Here is a tiny trained network, its code and every weight. The questions are about switching its units off for an input and a target symbol, where a switched-off unit gives its printed mean instead of its output.

import numpy as np


def w(rows, s, z=0):
    codes = np.array(rows[::2]) - 128.0
    scale = np.full(codes.shape[1], s)
    scale[-1] = z or s
    return codes * scale


def f(y):
    return y / 2 * (1 + np.tanh(0.7978845608 * (y + 0.044715 * y**3)))


def softmax(a):
    e = np.exp(a - a.max(-1, keepdims=True))
    return e / e.sum(-1, keepdims=True)


def log_softmax(a):
    a = a - a.max(-1, keepdims=True)
    return a - np.log(np.exp(a).sum(-1, keepdims=True))


def net(x, mask):
    ids = ['αβγεζηλξπστφψω'.index(c) for c in x.split()]
    T = len(ids)
    res = E[ids] + P[:T]
    r = res
    for j in range(3):
        rows = slice(4 * j, 4 * j + 4)
        q, k, v = (r @ M[0][rows].T for M in (Q, K, V))
        z = softmax(np.where(np.tri(T) > 0, q @ k.T / 4**0.5, -1e9)) @ v
        o = O[0][rows]
        res = res + np.where(mask[j], z, o[:, -1]) @ o[:, :-1]
    y = f(res @ A[0][:, :-1].T + A[0][:, -1])
    res = res + np.where(mask[3:15], y, B[0][:, -1]) @ B[0][:, :-1]
    return log_softmax(res[-1] @ U[:, :-1].T + U[:, -1])


Q, K, V, O, A, B = {}, {}, {}, {}, {}, {}
E = w([
[143,90,120],'α',
[172,114,122],'β',
[94,123,136],'γ',
[178,143,90],'ε',
[2,62,103],'ζ',
[93,124,135],'η',
[43,62,137],'λ',
[69,117,135],'ξ',
[167,176,56],'π',
[112,155,137],'σ',
[124,131,171],'τ',
[141,127,114],'φ',
[101,133,108],'ψ',
[20,54,122],'ω',
],0.014)
P = w([
[133,140,172],'0',
[161,137,109],'1',
[222,41,95],'2',
[101,137,31],'3',
[187,160,104],'4',
[231,37,87],'5',
[90,146,7],'6',
],0.016)
Q[0] = w([
[116,123,119],'h0',
[177,140,169],'h0',
[162,112,60],'h0',
[115,96,123],'h0',
[128,135,88],'h1',
[8,141,45],'h1',
[143,88,86],'h1',
[184,129,175],'h1',
[134,134,159],'h2',
[162,197,11],'h2',
[134,121,115],'h2',
[99,118,74],'h2',
],0.014)
K[0] = w([
[164,47,70],'h0',
[185,140,11],'h0',
[149,197,151],'h0',
[96,151,138],'h0',
[57,195,57],'h1',
[72,175,189],'h1',
[219,200,149],'h1',
[148,114,138],'h1',
[171,107,68],'h2',
[106,143,220],'h2',
[34,109,144],'h2',
[84,139,105],'h2',
],0.012)
V[0] = w([
[115,154,153],'h0',
[143,99,157],'h0',
[87,171,128],'h0',
[205,99,235],'h0',
[199,159,203],'h1',
[71,67,235],'h1',
[143,41,103],'h1',
[121,222,103],'h1',
[66,68,179],'h2',
[200,168,41],'h2',
[207,118,246],'h2',
[174,34,178],'h2',
],0.011)
O[0] = w([
[128,142,97,118],'h0',
[90,120,96,120],'h0',
[142,174,95,122],'h0',
[193,17,60,103],'h0',
[175,174,93,92],'h1',
[65,163,7,3],'h1',
[88,63,147,174],'h1',
[96,146,187,133],'h1',
[85,121,131,197],'h2',
[234,123,119,61],'h2',
[98,118,1,79],'h2',
[127,6,90,139],'h2',
],0.0095,0.0042)
A[0] = w([
[101,56,143,100],'n0',
[124,13,252,255],'n1',
[192,91,153,63],'n2',
[190,26,109,211],'n3',
[85,100,109,167],'n4',
[44,101,127,163],'n5',
[194,159,196,13],'n6',
[111,228,114,134],'n7',
[161,198,156,174],'n8',
[110,224,81,166],'n9',
[164,134,190,67],'n10',
[103,128,230,228],'n11',
],0.011,0.0047)
B[0] = w([
[111,138,155,163],'n0',
[151,155,62,251],'n1',
[2,71,99,173],'n2',
[161,167,215,210],'n3',
[194,53,200,164],'n4',
[182,140,104,182],'n5',
[95,119,118,170],'n6',
[76,162,163,148],'n7',
[168,163,106,152],'n8',
[34,186,129,157],'n9',
[65,80,87,163],'n10',
[218,127,147,187],'n11',
],0.0069,0.018)
U = w([
[125,55,200,119],'α',
[152,88,134,182],'β',
[106,121,122,103],'γ',
[166,140,110,86],'ε',
[59,116,250,98],'ζ',
[102,126,124,148],'η',
[85,60,127,77],'λ',
[85,129,136,156],'ξ',
[177,196,133,194],'π',
[112,166,117,91],'σ',
[143,98,60,4],'τ',
[138,129,121,226],'φ',
[98,147,168,140],'ψ',
[79,78,166,28],'ω',
],0.014,0.0038)

Each question gives the input, a string of symbols that net reads in full, and the target symbol t.
The units are the heads (4 rows each of Q, K, V and O) and the neurons (one row each of A and B). Each row of codes is followed by its name. A weight is (code - 128) times the scale printed after its matrix; where a second scale follows, it is the last column's (O, A, B and U).
mask holds one flag per unit, heads first, then neurons. A switched-off unit (its flag False) gives its mean, the last column of its rows in O or B, instead of its output. The means were averaged over made-up inputs and are rounded, as every weight is.
A unit's drop is (log p(t) with every unit on - log p(t) with that unit switched off) / (log p(t) with every unit on - log p(t) with every unit switched off).
The circuit of an input: a set's keep is (log p(t) with only the set's units on - log p(t) with every unit switched off) / (log p(t) with every unit on - log p(t) with every unit switched off). Starting from the 12 units with the biggest drops (on a tie, the unit counted first), units are removed one at a time, each time the one whose removal leaves the highest keep (on an exact tie, the one counted first), for as long as the keep stays at least 0.8.
circuit, biggest first: the units of the circuit, biggest drop first
most important unit: the unit with the biggest drop
k most important neurons: the k neurons with the biggest drops, biggest first
heads that matter: for each layer, one digit per head in row order, 1 if its drop is at least 0.15 and else 0, layers parted by /
input π η λ ζ σ λ ω, target π: circuit, biggest first : (h2 n11 n1 n2)
input π ξ λ τ, target π: circuit, biggest first : (n2 h2)
input ζ σ ψ ζ ω λ τ, target ζ: most important unit : h0
input ζ η τ λ, target ζ: heads that matter : 111
input π π ξ φ, target π: 3 most important neurons : (n8 n4 n11)
input φ ω β, target α: heads that matter : 110
input ζ π π π ζ, target π: heads that matter : 101
input β τ ψ, target α: circuit, biggest first : (n3 h0)
input π ψ ε π σ π β, target π: 2 most important neurons : (n8 n4)
input ζ π η φ, target ζ: heads that matter : 101
input π π η ξ, target π: heads that matter : 001
input σ ξ σ ψ σ ξ π, target σ: heads that matter : 011
input τ π α β λ ε λ, target τ: heads that matter : 110
input π β α ε π φ σ, target π: circuit, biggest first : (h2)
input ζ ζ λ ω, target ζ: heads that matter : 111
input σ ε α τ τ β π, target σ: circuit, biggest first : (n9 h2)
input λ β π α, target λ: heads that matter : 011
input ζ η λ ε λ σ ξ, target ζ: heads that matter : 101
input π ω λ γ, target π: 2 most important neurons : (n2 n11)
input ζ ζ λ ζ, target ζ: circuit, biggest first : (h2)
